Below is a small trained network, with its code and all its weights. Each question gives an input and a class and asks what happens when units are switched off, that is, made to give their printed mean instead of their output.

import numpy as np


def w(rows, s, z=0):
    codes = np.array(rows[::2]) - 128.0
    scale = np.full(codes.shape[1], s)
    scale[-1] = z or s
    return codes * scale


def f(y):
    return y / 2 * (1 + np.tanh(0.7978845608 * (y + 0.044715 * y**3)))


def log_softmax(a):
    a = a - a.max(-1, keepdims=True)
    return a - np.log(np.exp(a).sum(-1, keepdims=True))


def net(x, mask):
    res = np.array(x, float).reshape(1, 4) / 4 @ E
    y = f(res @ A[0][:, :-1].T + A[0][:, -1])
    res = res + np.where(mask, y, B[0][:, -1]) @ B[0][:, :-1]
    return log_softmax(res[-1] @ U[:, :-1].T + U[:, -1])


A, B = {}, {}
E = w([
[125,107,137,112,101,132,103,149,138,116],'x0',
[168,191,147,91,7,64,193,129,120,146],'x1',
[87,132,172,175,98,196,192,171,185,158],'x2',
[110,78,57,79,96,135,110,114,212,225],'x3',
],0.014)
A[0] = w([
[154,174,135,103,15,43,183,115,114,153,101],'N1',
[119,153,189,165,64,168,196,151,169,166,1],'N2',
[126,93,113,130,179,152,100,119,130,122,145],'N3',
[128,124,56,92,78,101,142,112,171,208,41],'N4',
[139,174,196,136,94,90,163,140,81,64,26],'N5',
[159,144,83,90,102,7,93,98,89,119,18],'N6',
],0.02,0.003)
B[0] = w([
[100,110,95,179,248,175,73,148,217,171,255],'N1',
[127,134,63,8,53,129,192,117,98,126,202],'N2',
[117,136,119,148,145,143,124,146,184,167,171],'N3',
[162,139,225,208,120,79,99,114,57,68,209],'N4',
[152,117,199,193,112,78,85,111,89,105,213],'N5',
[114,138,82,22,37,148,217,129,103,128,214],'N6',
],0.014,0.038)
U = w([
[63,128,67,181,255,218,66,169,210,170,172],'0',
[195,148,242,206,127,59,109,91,48,75,197],'1',
[112,149,38,7,100,153,220,112,98,126,2],'2',
],0.0071,0.003)

Each question gives the input, the list of numbers given to net, and the class t.
The units are the neurons (one row each of A and B). Each row of codes is followed by its name. A weight is (code - 128) times the scale printed after its matrix; where a second scale follows, it is the last column's (A, B and U).
mask holds one flag per neuron, in row order. A switched-off neuron (its flag False) gives its mean, the last column of its row in B, instead of its output. The means were averaged over made-up inputs and are rounded, as every weight is.
A unit's drop is (log p(t) with every unit on - log p(t) with that unit switched off) / (log p(t) with every unit on - log p(t) with every unit switched off).
The circuit of an input: a set's keep is (log p(t) with only the set's units on - log p(t) with every unit switched off) / (log p(t) with every unit on - log p(t) with every unit switched off). Starting from all 6 units, units are removed one at a time, each time the one whose removal leaves the highest keep (on an exact tie, the one counted first), for as long as the keep stays at least 0.8.
units of the circuit, in order: the units of the circuit, biggest drop first
k most important neurons: the k neurons with the biggest drops, biggest first
drop of u: that unit's drop, to one decimal
input [-3,5,-3,3], class 0: 2 most important neurons => (N1, N2)
input [-7,7,6,8], class 1: 3 most important neurons => (N4, N2, N3)
input [-7,-6,7,5], class 2: units of the circuit, in order => (N1)
input [-4,2,-6,6], class 1: 2 most important neurons => (N4, N2)
input [6,5,4,6], class 1: 4 most important neurons => (N4, N6, N3, N2)
input [2,-6,-8,7], class 2: 2 most important neurons => (N1, N5)
input [3,2,-6,7], class 1: 2 most important neurons => (N4, N2)
input [4,5,5,1], class 0: 2 most important neurons => (N1, N6)
input [4,3,0,2], class 0: 2 most important neurons => (N5, N1)
input [7,-3,-5,-2], class 2: 3 most important neurons => (N1, N4, N5)
input [-3,2,8,7], class 2: 2 most important neurons => (N2, N5)
input [4,8,8,2], class 0: 3 most important neurons => (N1, N6, N4)
input [6,8,8,8], class 0: 3 most important neurons => (N1, N6, N5)
input [-7,-2,0,4], class 1: most important neuron => (N1)
input [6,-6,6,8], class 1: drop of N4 => 0.6
input [1,-4,5,0], class 2: drop of N4 => 0.3
input [-1,2,7,1], class 2: drop of N2 => 2.0
